Below are the code and all the weights of a small trained network. Each question names an input and a target symbol and asks about switching units off, where a switched-off unit gives its printed mean instead of its output.

import numpy as np


def w(rows, s, z=0):
    codes = np.array(rows[::2]) - 128.0
    scale = np.full(codes.shape[1], s)
    scale[-1] = z or s
    return codes * scale


def f(y):
    return np.maximum(y, 0)


def softmax(a):
    e = np.exp(a - a.max(-1, keepdims=True))
    return e / e.sum(-1, keepdims=True)


def log_softmax(a):
    a = a - a.max(-1, keepdims=True)
    return a - np.log(np.exp(a).sum(-1, keepdims=True))


def net(x, mask):
    ids = ['αγεζηλμξ'.index(c) for c in x.split()]
    T = len(ids)
    res = E[ids] + P[:T]
    r = res
    for j in range(3):
        rows = slice(3 * j, 3 * j + 3)
        q, k, v = (r @ M[0][rows].T for M in (Q, K, V))
        z = softmax(np.where(np.tri(T) > 0, q @ k.T / 3**0.5, -1e9)) @ v
        o = O[0][rows]
        res = res + np.where(mask[j], z, o[:, -1]) @ o[:, :-1]
    y = f(res @ A[0][:, :-1].T + A[0][:, -1])
    res = res + np.where(mask[3:27], y, B[0][:, -1]) @ B[0][:, :-1]
    return log_softmax(res[-1] @ U[:, :-1].T + U[:, -1])


Q, K, V, O, A, B = {}, {}, {}, {}, {}, {}
E = w([
[115,69,161],'α',
[128,90,123],'γ',
[129,89,134],'ε',
[102,51,215],'ζ',
[109,70,114],'η',
[72,47,72],'λ',
[76,244,94],'μ',
[108,83,7],'ξ',
],0.015)
P = w([
[212,61,59],'0',
[165,128,143],'1',
[194,252,140],'2',
[25,87,147],'3',
[176,114,146],'4',
[197,254,134],'5',
[36,96,146],'6',
[179,111,139],'7',
[196,246,126],'8',
[32,89,137],'9',
[177,110,143],'10',
[189,239,124],'11',
[29,85,145],'12',
[181,104,145],'13',
],0.0092)
Q[0] = w([
[129,95,105],'head 1',
[244,5,106],'head 1',
[61,148,99],'head 1',
[123,83,115],'head 2',
[161,79,105],'head 2',
[4,255,143],'head 2',
[96,124,135],'head 3',
[188,105,144],'head 3',
[147,146,105],'head 3',
],0.024)
K[0] = w([
[139,119,109],'head 1',
[235,47,113],'head 1',
[76,176,101],'head 1',
[108,99,136],'head 2',
[149,105,123],'head 2',
[43,251,209],'head 2',
[110,143,121],'head 3',
[128,110,188],'head 3',
[157,113,103],'head 3',
],0.028)
V[0] = w([
[1,162,10],'head 1',
[166,147,80],'head 1',
[187,172,46],'head 1',
[111,85,168],'head 2',
[239,117,111],'head 2',
[183,165,168],'head 2',
[139,62,129],'head 3',
[120,85,128],'head 3',
[155,129,109],'head 3',
],0.0097)
O[0] = w([
[223,18,113,251],'head 1',
[198,130,130,191],'head 1',
[254,118,123,220],'head 1',
[172,102,152,135],'head 2',
[146,218,145,191],'head 2',
[204,106,85,2],'head 2',
[165,47,117,203],'head 3',
[174,78,127,179],'head 3',
[98,115,107,144],'head 3',
],0.0091,0.0042)
A[0] = w([
[156,178,100,198],'neuron 1',
[98,206,144,135],'neuron 2',
[181,184,205,60],'neuron 3',
[155,136,112,141],'neuron 4',
[127,102,204,80],'neuron 5',
[112,141,9,55],'neuron 6',
[212,248,147,76],'neuron 7',
[67,134,151,93],'neuron 8',
[91,85,194,141],'neuron 9',
[114,123,172,108],'neuron 10',
[59,76,127,106],'neuron 11',
[158,206,186,76],'neuron 12',
[99,96,51,2],'neuron 13',
[63,175,105,53],'neuron 14',
[98,66,123,24],'neuron 15',
[86,136,76,7],'neuron 16',
[98,60,178,102],'neuron 17',
[115,60,115,121],'neuron 18',
[74,162,70,131],'neuron 19',
[71,94,110,84],'neuron 20',
[81,147,145,153],'neuron 21',
[165,163,37,193],'neuron 22',
[166,162,66,109],'neuron 23',
[121,91,95,134],'neuron 24',
],0.012,0.0059)
B[0] = w([
[101,159,188,190],'neuron 1',
[188,93,89,167],'neuron 2',
[119,148,228,155],'neuron 3',
[92,137,146,182],'neuron 4',
[123,49,162,176],'neuron 5',
[168,81,44,185],'neuron 6',
[124,126,6,180],'neuron 7',
[158,112,147,165],'neuron 8',
[101,153,31,210],'neuron 9',
[150,151,103,154],'neuron 10',
[207,150,170,195],'neuron 11',
[50,82,142,151],'neuron 12',
[6,194,22,164],'neuron 13',
[57,132,132,153],'neuron 14',
[56,104,226,179],'neuron 15',
[187,158,53,132],'neuron 16',
[73,190,120,220],'neuron 17',
[210,78,109,239],'neuron 18',
[41,165,126,153],'neuron 19',
[219,103,125,164],'neuron 20',
[193,122,140,168],'neuron 21',
[135,147,242,255],'neuron 22',
[132,105,57,199],'neuron 23',
[82,152,158,208],'neuron 24',
],0.026,0.008)
U = w([
[123,81,111,145],'α',
[110,125,147,159],'γ',
[123,110,105,165],'ε',
[127,12,62,95],'ζ',
[128,119,146,129],'η',
[165,70,151,3],'λ',
[152,99,59,146],'μ',
[167,98,97,191],'ξ',
],0.011,0.0037)

Each question gives the input, a string of symbols that net reads in full, and the target symbol t.
The units are the heads (3 rows each of Q, K, V and O) and the neurons (one row each of A and B). Each row of codes is followed by its name. A weight is (code - 128) times the scale printed after its matrix; where a second scale follows, it is the last column's (O, A, B and U).
mask holds one flag per unit, heads first, then neurons. A switched-off unit (its flag False) gives its mean, the last column of its rows in O or B, instead of its output. The means were averaged over made-up inputs and are rounded, as every weight is.
A unit's drop is (log p(t) with every unit on - log p(t) with that unit switched off) / (log p(t) with every unit on - log p(t) with every unit switched off).
The circuit of an input: a set's keep is (log p(t) with only the set's units on - log p(t) with every unit switched off) / (log p(t) with every unit on - log p(t) with every unit switched off). Starting from the 12 units with the biggest drops (on a tie, the unit counted first), units are removed one at a time, each time the one whose removal leaves the highest keep (on an exact tie, the one counted first), for as long as the keep stays at least 0.8.
units of the circuit, in order: the units of the circuit, biggest drop first
most important unit: the unit with the biggest drop
k most important neurons: the k neurons with the biggest drops, biggest first
drop of u: that unit's drop, to one decimal
input ζ ζ ε ξ α η μ λ ε ξ ξ, target μ: 3 most important neurons => neuron 6; neuron 16; neuron 2
input ε λ ξ ξ μ λ ξ γ, target γ: units of the circuit, in order => neuron 18; head 1
input ξ α α ε α ζ γ α, target λ: units of the circuit, in order => head 1; neuron 9
input ε ε ξ ξ μ ξ η λ, target γ: units of the circuit, in order => head 2; head 1; neuron 18
input ε ξ ξ ζ γ ξ γ, target ζ: 2 most important neurons => neuron 22; neuron 18
input ξ ε η ξ ξ ε ε γ ξ ζ, target ζ: units of the circuit, in order => neuron 22
input η ε ζ ε, target ξ: 2 most important neurons => neuron 22; neuron 9
input ζ ξ η α ε ξ ξ α, target μ: 2 most important neurons => neuron 9; neuron 22
input ε α ζ α, target ξ: 3 most important neurons => neuron 9; neuron 11; neuron 22
input λ λ μ μ ε λ μ ε, target ζ: 3 most important neurons => neuron 22; neuron 11; neuron 1
input ζ μ ξ ζ η λ γ γ, target μ: 3 most important neurons => neuron 22; neuron 2; neuron 15
input ζ ε γ ξ ε η ε ε ξ λ η, target μ: units of the circuit, in order => head 1; neuron 22; neuron 16
input ξ γ ζ μ γ, target λ: 4 most important neurons => neuron 3; neuron 9; neuron 17; neuron 13
input λ η ε η ζ ξ ξ ζ ξ ξ α, target ζ: 3 most important neurons => neuron 22; neuron 5; neuron 9
input λ ζ α ξ ζ ε μ, target ζ: most important unit => neuron 18
input μ ε ζ, target ζ: 3 most important neurons => neuron 2; neuron 22; neuron 12
input ε ζ ζ ξ μ ε γ α ξ ξ ζ γ α γ, target γ: units of the circuit, in order => head 1; neuron 18
input ε α ξ μ ζ, target γ: drop of neuron 6 => 0.4
input μ λ γ λ ζ, target ξ: drop of neuron 13 => 0.1
input ξ ξ γ ξ η, target λ: drop of neuron 13 => 0.2
